Here is a tiny trained network, its code and every weight. The questions are about switching its units off for an input and a class, where a switched-off unit gives its printed mean instead of its output.

import numpy as np


def w(rows, s, z=0):
    codes = np.array(rows[::2]) - 128.0
    scale = np.full(codes.shape[1], s)
    scale[-1] = z or s
    return codes * scale


def norm(h):
    return h / np.sqrt((h * h).mean(-1, keepdims=True) + 1e-5)


def f(y):
    return np.maximum(y, 0)


def log_softmax(a):
    a = a - a.max(-1, keepdims=True)
    return a - np.log(np.exp(a).sum(-1, keepdims=True))


def net(x, mask):
    res = np.array(x, float).reshape(1, 5) / 4 @ E
    u = 0
    for l in range(2):
        y = f(norm(res) @ A[l][:, :-1].T + A[l][:, -1])
        res = res + np.where(mask[u : u + 5], y, B[l][:, -1]) @ B[l][:, :-1]
        u += 5
    return log_softmax(norm(res)[-1] @ U[:, :-1].T + U[:, -1])


A, B = {}, {}
E = w([
[65,81,90,83,93,138,139,76,203,93,96,63],'x0',
[45,19,166,39,174,184,128,141,230,23,104,114],'x1',
[86,131,119,143,47,147,95,118,112,127,160,132],'x2',
[101,206,172,72,1,112,46,44,157,189,131,97],'x3',
[143,189,112,67,205,74,135,156,244,205,12,106],'x4',
],0.0097)
A[0] = w([
[193,127,26,64,122,83,169,68,164,178,119,192,225],'L0N1',
[50,144,200,111,13,124,48,100,65,79,198,142,52],'L0N2',
[202,103,169,253,211,135,84,214,87,153,102,231,32],'L0N3',
[47,53,85,194,141,159,199,145,60,20,215,165,22],'L0N4',
[165,187,149,165,179,135,145,240,76,130,145,166,1],'L0N5',
],0.0067,0.0056)
B[0] = w([
[99,151,143,142,123,102,178,163,138,94,89,102,253],'L0N1',
[178,125,170,98,107,163,104,88,160,124,167,162,247],'L0N2',
[162,131,136,115,153,71,113,193,61,159,237,189,233],'L0N3',
[84,108,58,155,173,158,178,112,73,103,163,49,253],'L0N4',
[169,206,213,140,250,108,132,164,89,183,189,223,186],'L0N5',
],0.014,0.0063)
A[1] = w([
[143,230,155,194,18,32,160,60,150,187,138,116,66],'L1N1',
[177,49,148,196,52,164,24,52,92,175,172,241,21],'L1N2',
[134,13,203,254,142,85,51,192,40,147,117,214,2],'L1N3',
[179,124,137,232,197,90,157,162,114,202,139,218,94],'L1N4',
[179,79,71,45,184,116,169,140,211,75,20,190,1],'L1N5',
],0.0078,0.0062)
B[1] = w([
[134,119,38,197,62,168,109,89,69,214,70,102,238],'L1N1',
[118,132,207,23,122,154,53,126,192,81,95,129,204],'L1N2',
[59,170,196,45,208,54,122,216,39,171,144,163,187],'L1N3',
[191,136,173,167,152,5,81,221,92,90,169,232,254],'L1N4',
[38,90,150,37,164,93,162,182,173,67,74,68,200],'L1N5',
],0.011,0.007)
U = w([
[165,146,206,90,22,237,25,29,140,149,182,164,226],'0',
[135,207,26,219,43,118,106,104,72,235,17,73,3],'1',
[61,33,29,199,187,233,218,94,60,52,211,59,105],'2',
[61,118,148,41,215,83,192,211,253,93,21,71,23],'3',
[213,167,189,194,213,49,130,242,42,158,212,239,213],'4',
],0.015,0.0037)

Each question gives the input, the list of numbers given to net, and the class t.
The units are the neurons (one row each of A and B). Each row of codes is followed by its name. A weight is (code - 128) times the scale printed after its matrix; where a second scale follows, it is the last column's (A, B and U).
mask holds one flag per neuron, layer by layer. A switched-off neuron (its flag False) gives its mean, the last column of its row in B, instead of its output. The means were averaged over made-up inputs and are rounded, as every weight is.
A unit's drop is (log p(t) with every unit on - log p(t) with that unit switched off) / (log p(t) with every unit on - log p(t) with every unit switched off).
The circuit of an input: a set's keep is (log p(t) with only the set's units on - log p(t) with every unit switched off) / (log p(t) with every unit on - log p(t) with every unit switched off). Starting from all 10 units, units are removed one at a time, each time the one whose removal leaves the highest keep (on an exact tie, the one counted first), for as long as the keep stays at least 0.8.
circuit, biggest first: the units of the circuit, biggest drop first
k most important neurons: the k neurons with the biggest drops, biggest first
k most important neurons of layer l: the k neurons of layer l with the biggest drops, biggest first
drop when u is switched off: that unit's drop, to one decimal
input [-3,8,2,-6,2], class 2: 2 most important neurons -> L0N4, L1N2
input [-3,-4,2,1,-8], class 0: circuit, biggest first -> L0N2, L1N2
input [3,-5,0,-2,4], class 1: 2 most important neurons of layer 0 -> L0N3, L0N5
input [3,-6,-1,7,0], class 1: circuit, biggest first -> L1N1
input [-5,-2,-4,5,6], class 1: circuit, biggest first -> L1N1, L0N3
input [6,-7,-1,6,-4], class 0: 3 most important neurons -> L0N2, L1N2, L0N4
input [8,-4,-2,5,-2], class 1: 3 most important neurons -> L1N1, L0N1, L0N3
input [-4,0,-7,5,1], class 1: circuit, biggest first -> L0N3, L0N5, L1N1
input [6,7,0,1,-2], class 2: 2 most important neurons of layer 0 -> L0N1, L0N5
input [4,2,-2,3,-8], class 0: 2 most important neurons -> L0N2, L0N1
input [2,-2,3,-7,-7], class 2: drop when L0N4 is switched off -> 4.1
input [-2,1,5,-2,-4], class 2: drop when L0N4 is switched off -> 1.4
input [0,3,4,0,-3], class 2: drop when L0N4 is switched off -> 2.2
input [2,7,0,-3,-2], class 2: most important neuron of layer 0 -> L0N4
